Below is a small trained network, with its code and all its weights. Each question gives an input and a target symbol and asks what happens when units are switched off, that is, made to give their printed mean instead of their output.

import numpy as np


def w(rows, s, z=0):
    codes = np.array(rows[::2]) - 128.0
    scale = np.full(codes.shape[1], s)
    scale[-1] = z or s
    return codes * scale


def f(y):
    return y / 2 * (1 + np.tanh(0.7978845608 * (y + 0.044715 * y**3)))


def softmax(a):
    e = np.exp(a - a.max(-1, keepdims=True))
    return e / e.sum(-1, keepdims=True)


def log_softmax(a):
    a = a - a.max(-1, keepdims=True)
    return a - np.log(np.exp(a).sum(-1, keepdims=True))


def net(x, mask):
    ids = ['βγδζημσω'.index(c) for c in x.split()]
    T = len(ids)
    res = E[ids] + P[:T]
    r = res
    for j in range(2):
        rows = slice(2 * j, 2 * j + 2)
        q, k, v = (r @ M[0][rows].T for M in (Q, K, V))
        z = softmax(np.where(np.tri(T) > 0, q @ k.T / 2**0.5, -1e9)) @ v
        o = O[0][rows]
        res = res + np.where(mask[j], z, o[:, -1]) @ o[:, :-1]
    y = f(res @ A[0][:, :-1].T + A[0][:, -1])
    res = res + np.where(mask[2:10], y, B[0][:, -1]) @ B[0][:, :-1]
    return log_softmax(res[-1] @ U[:, :-1].T + U[:, -1])


Q, K, V, O, A, B = {}, {}, {}, {}, {}, {}
E = w([
[160,215,91,209,96],'β',
[136,107,115,144,173],'γ',
[117,123,78,138,200],'δ',
[65,127,62,169,174],'ζ',
[155,79,166,149,126],'η',
[160,75,180,151,126],'μ',
[135,60,176,164,2],'σ',
[179,88,170,117,208],'ω',
],0.022)
P = w([
[6,168,255,170,166],'0',
[102,117,166,70,69],'1',
[141,115,153,86,73],'2',
[141,117,131,97,74],'3',
[150,128,118,113,72],'4',
[156,128,107,109,82],'5',
[156,134,100,126,85],'6',
[153,139,85,120,92],'7',
[155,147,72,127,74],'8',
[161,144,74,124,89],'9',
[162,148,64,126,97],'10',
],0.0084)
Q[0] = w([
[169,213,160,71,113],'H0',
[80,173,122,47,122],'H0',
[3,100,204,47,52],'H1',
[76,179,148,208,63],'H1',
],0.0068)
K[0] = w([
[94,31,137,71,141],'H0',
[9,39,54,119,183],'H0',
[111,2,214,96,200],'H1',
[2,35,111,117,48],'H1',
],0.0064)
V[0] = w([
[106,29,176,119,145],'H0',
[245,171,122,181,130],'H0',
[88,71,108,66,168],'H1',
[118,189,78,84,164],'H1',
],0.012)
O[0] = w([
[46,22,125,147,92,171],'H0',
[52,245,107,167,86,164],'H0',
[147,105,113,201,102,3],'H1',
[177,134,160,152,183,122],'H1',
],0.011,0.0036)
A[0] = w([
[150,179,120,163,162,105],'N0',
[249,48,127,75,74,144],'N1',
[136,94,65,188,84,84],'N2',
[184,214,98,55,91,3],'N3',
[108,97,137,155,53,134],'N4',
[135,193,126,192,79,115],'N5',
[19,137,69,132,187,119],'N6',
[175,166,28,148,169,111],'N7',
],0.011)
B[0] = w([
[198,123,146,216,118,195],'N0',
[67,156,150,175,149,228],'N1',
[91,82,126,143,212,193],'N2',
[65,4,92,170,175,220],'N3',
[195,128,117,98,168,236],'N4',
[97,103,184,64,139,198],'N5',
[130,86,219,113,107,241],'N6',
[171,123,74,105,73,253],'N7',
],0.011,0.0073)
U = w([
[69,77,210,214,186,5],'β',
[2,114,36,212,139,244],'γ',
[124,104,52,145,148,215],'δ',
[219,77,104,183,78,41],'ζ',
[92,156,155,158,129,176],'η',
[99,163,181,165,129,170],'μ',
[93,133,133,87,114,185],'σ',
[111,162,174,105,189,110],'ω',
],0.0081,0.0027)

Each question gives the input, a string of symbols that net reads in full, and the target symbol t.
The units are the heads (2 rows each of Q, K, V and O) and the neurons (one row each of A and B). Each row of codes is followed by its name. A weight is (code - 128) times the scale printed after its matrix; where a second scale follows, it is the last column's (O, A, B and U).
mask holds one flag per unit, heads first, then neurons. A switched-off unit (its flag False) gives its mean, the last column of its rows in O or B, instead of its output. The means were averaged over made-up inputs and are rounded, as every weight is.
A unit's drop is (log p(t) with every unit on - log p(t) with that unit switched off) / (log p(t) with every unit on - log p(t) with every unit switched off).
The circuit of an input: a set's keep is (log p(t) with only the set's units on - log p(t) with every unit switched off) / (log p(t) with every unit on - log p(t) with every unit switched off). Starting from all 10 units, units are removed one at a time, each time the one whose removal leaves the highest keep (on an exact tie, the one counted first), for as long as the keep stays at least 0.8.
units of the circuit, in order: the units of the circuit, biggest drop first
unit that matters most: the unit with the biggest drop
top k neurons: the k neurons with the biggest drops, biggest first
drop of u: that unit's drop, to one decimal
input σ β δ ω, target ω: unit that matters most -> H1
input β δ β, target γ: units of the circuit, in order -> [N3, H0]
input γ μ σ δ σ, target γ: units of the circuit, in order -> [N1, H1]
input γ δ γ, target γ: units of the circuit, in order -> [N6, N1, H0, N4]
input δ σ δ γ γ, target γ: top 3 neurons -> [N6, N5, N0]
input δ δ ζ ζ β, target ζ: units of the circuit, in order -> [N0, H0]
input δ ζ β, target ζ: units of the circuit, in order -> [H0, N0]
input δ δ β σ μ γ γ σ ζ, target σ: units of the circuit, in order -> [N6, N7, N5, H0]
input β δ δ ζ γ, target ζ: top 3 neurons -> [N0, N1, N7]
input η σ δ γ μ η, target γ: units of the circuit, in order -> [N6, H0]
input δ β γ δ σ, target σ: units of the circuit, in order -> [H0, N5, H1]
input γ σ ω γ δ β γ ζ δ ζ, target ζ: units of the circuit, in order -> [N7, N0, H0]
input μ δ γ β δ δ η ω, target ω: top 2 neurons -> [N7, N3]
input γ γ γ ζ, target β: unit that matters most -> N6
input σ γ ζ ζ δ σ σ η η, target γ: units of the circuit, in order -> [N6, H1]
input δ γ ζ, target β: top 3 neurons -> [N7, N6, N2]
input δ μ ζ δ ω η γ δ δ σ, target β: drop of N2 -> 1.1
input δ δ δ μ δ η ζ ω σ δ, target ζ: drop of N1 -> 0.3
input β δ δ γ ζ σ δ δ γ ζ γ, target ζ: drop of N1 -> 0.4
input ω β γ δ δ δ μ, target μ: unit that matters most -> H0
input γ σ σ σ δ, target β: drop of N2 -> 0.1
